Below are the code and all the weights of a small trained network. Each question names an input and a target symbol and asks about switching units off, where a switched-off unit gives its printed mean instead of its output.

import numpy as np


def w(rows, s, z=0):
    codes = np.array(rows[::2]) - 128.0
    scale = np.full(codes.shape[1], s)
    scale[-1] = z or s
    return codes * scale


def f(y):
    return y / 2 * (1 + np.tanh(0.7978845608 * (y + 0.044715 * y**3)))


def softmax(a):
    e = np.exp(a - a.max(-1, keepdims=True))
    return e / e.sum(-1, keepdims=True)


def log_softmax(a):
    a = a - a.max(-1, keepdims=True)
    return a - np.log(np.exp(a).sum(-1, keepdims=True))


def net(x, mask):
    ids = ['ΓΛΞβδεζηθστφψ'.index(c) for c in x.split()]
    T = len(ids)
    res = E[ids] + P[:T]
    q, k, v = (res @ M[0].T for M in (Q, K, V))
    z = softmax(np.where(np.tri(T) > 0, q @ k.T / 4**0.5, -1e9)) @ v
    res = res + np.where(mask[0], z, O[0][:, -1]) @ O[0][:, :-1]
    y = f(res @ A[0][:, :-1].T + A[0][:, -1])
    res = res + np.where(mask[1:17], y, B[0][:, -1]) @ B[0][:, :-1]
    return log_softmax(res[-1] @ U[:, :-1].T + U[:, -1])


Q, K, V, O, A, B = {}, {}, {}, {}, {}, {}
E = w([
[152,50,36,84],'Γ',
[138,70,63,164],'Λ',
[33,100,162,105],'Ξ',
[128,19,136,153],'β',
[141,1,47,94],'δ',
[192,165,132,101],'ε',
[209,167,96,82],'ζ',
[89,77,177,124],'η',
[161,180,125,45],'θ',
[192,131,210,171],'σ',
[173,166,52,186],'τ',
[238,135,124,188],'φ',
[166,171,163,88],'ψ',
],0.018)
P = w([
[173,31,247,74],'0',
[112,110,136,119],'1',
[117,110,132,123],'2',
[113,118,126,128],'3',
[119,119,122,130],'4',
[118,123,119,130],'5',
[120,124,120,130],'6',
[124,123,118,130],'7',
[129,123,111,129],'8',
[126,123,108,130],'9',
[125,120,115,130],'10',
[129,127,111,135],'11',
[125,118,116,132],'12',
[126,116,113,132],'13',
],0.014)
Q[0] = w([
[218,83,173,103],'H1',
[249,133,219,29],'H1',
[189,180,132,135],'H1',
[168,78,131,94],'H1',
],0.016)
K[0] = w([
[202,113,195,102],'H1',
[232,47,245,5],'H1',
[123,74,80,118],'H1',
[183,152,137,133],'H1',
],0.016)
V[0] = w([
[150,64,73,170],'H1',
[156,158,45,11],'H1',
[112,90,138,164],'H1',
[4,94,176,108],'H1',
],0.02)
O[0] = w([
[51,185,103,184,194],'H1',
[100,101,251,169,3],'H1',
[108,170,96,153,195],'H1',
[61,113,157,7,45],'H1',
],0.019,0.0077)
A[0] = w([
[96,166,175,169,71],'N1',
[207,187,162,106,95],'N2',
[73,142,155,121,103],'N3',
[130,81,74,120,76],'N4',
[128,92,161,107,44],'N5',
[79,105,87,138,253],'N6',
[122,67,118,162,93],'N7',
[121,171,164,105,96],'N8',
[164,141,109,110,121],'N9',
[101,53,115,120,73],'N10',
[109,69,84,163,206],'N11',
[203,255,184,111,94],'N12',
[169,126,110,170,65],'N13',
[111,227,155,80,212],'N14',
[129,68,116,107,160],'N15',
[131,160,204,70,138],'N16',
],0.012,0.0055)
B[0] = w([
[106,122,89,65,215],'N1',
[2,98,54,126,207],'N2',
[180,237,109,83,174],'N3',
[49,147,185,169,213],'N4',
[126,195,37,154,159],'N5',
[156,14,151,148,232],'N6',
[64,156,95,85,167],'N7',
[54,151,112,141,149],'N8',
[149,114,190,117,213],'N9',
[75,209,183,112,142],'N10',
[194,181,182,110,211],'N11',
[224,226,232,39,198],'N12',
[82,97,136,69,251],'N13',
[137,80,142,195,215],'N14',
[145,117,120,211,164],'N15',
[148,85,139,186,179],'N16',
],0.011,0.02)
U = w([
[100,139,171,135,160],'Γ',
[145,120,58,195,158],'Λ',
[49,82,152,122,128],'Ξ',
[63,71,74,142,55],'β',
[54,134,98,148,36],'δ',
[143,70,174,88,157],'ε',
[87,92,207,73,74],'ζ',
[90,17,146,92,1],'η',
[129,88,205,175,141],'θ',
[88,91,77,39,166],'σ',
[164,126,157,101,116],'τ',
[161,164,138,153,110],'φ',
[235,1,115,110,185],'ψ',
],0.0078,0.0043)

Each question gives the input, a string of symbols that net reads in full, and the target symbol t.
The units are the heads (4 rows each of Q, K, V and O) and the neurons (one row each of A and B). Each row of codes is followed by its name. A weight is (code - 128) times the scale printed after its matrix; where a second scale follows, it is the last column's (O, A, B and U).
mask holds one flag per unit, heads first, then neurons. A switched-off unit (its flag False) gives its mean, the last column of its rows in O or B, instead of its output. The means were averaged over made-up inputs and are rounded, as every weight is.
A unit's drop is (log p(t) with every unit on - log p(t) with that unit switched off) / (log p(t) with every unit on - log p(t) with every unit switched off).
The circuit of an input: a set's keep is (log p(t) with only the set's units on - log p(t) with every unit switched off) / (log p(t) with every unit on - log p(t) with every unit switched off). Starting from the 12 units with the biggest drops (on a tie, the unit counted first), units are removed one at a time, each time the one whose removal leaves the highest keep (on an exact tie, the one counted first), for as long as the keep stays at least 0.8.
units of the circuit, in order: the units of the circuit, biggest drop first
k most important neurons: the k neurons with the biggest drops, biggest first
drop of u: that unit's drop, to one decimal
input θ θ β, target θ: units of the circuit, in order	(H1, N15)
input Γ ψ ψ η σ σ σ σ σ ζ θ ε ε, target Γ: 3 most important neurons	(N3, N2, N13)
input σ σ σ θ σ η φ ζ σ Ξ η θ, target σ: 2 most important neurons	(N2, N4)
input τ σ Ξ ψ ψ, target τ: units of the circuit, in order	(N12, H1, N14)
input ψ Λ ψ θ Λ θ σ Λ φ, target ψ: 2 most important neurons	(N4, N15)
input θ σ Λ η σ θ σ σ τ σ σ Γ, target ψ: units of the circuit, in order	(N2)
input ζ ε θ σ ζ σ θ ζ ε σ τ σ, target ζ: 2 most important neurons	(N12, N13)
input Λ σ φ δ β, target Λ: 4 most important neurons	(N12, N4, N7, N1)
input β ζ θ ψ σ ψ ζ θ σ ψ η θ, target β: units of the circuit, in order	(H1, N14, N12)
input θ θ σ Λ ψ θ, target θ: units of the circuit, in order	(H1, N16)
input τ ψ ζ σ ζ, target τ: units of the circuit, in order	(N12, N13, H1, N14)
input Λ β θ, target Λ: units of the circuit, in order	(H1, N13, N14, N4)
input θ φ θ σ σ σ σ β, target ψ: units of the circuit, in order	(N2, H1)
input σ σ Λ β, target ψ: 2 most important neurons	(N2, N6)
input σ σ σ Λ θ ψ Γ σ θ Γ σ Λ δ, target ψ: units of the circuit, in order	(H1)
input η θ τ σ σ σ σ τ β Ξ θ σ Λ τ, target φ: 4 most important neurons	(N11, N2, N12, N4)
input Γ ε σ θ θ, target Γ: units of the circuit, in order	(H1, N3)
input δ θ θ, target δ: 2 most important neurons	(N3, N8)
input η ψ ψ σ θ σ θ σ, target η: 2 most important neurons	(N14, N12)
input τ τ Λ τ σ Λ θ, target φ: units of the circuit, in order	(H1, N12)
input β ζ τ ψ θ σ σ η σ, target β: units of the circuit, in order	(H1, N14, N12)
input Λ θ θ θ Λ ψ σ Λ, target Λ: 3 most important neurons	(N2, N4, N12)
input Ξ σ Λ θ δ σ σ δ ζ σ σ, target Ξ: 2 most important neurons	(N10, N8)
input σ θ σ ε, target σ: drop of N16	0.1
input ζ σ θ σ σ δ ζ, target ζ: drop of H1	1.0
input φ σ τ σ θ θ σ, target φ: drop of N12	0.6
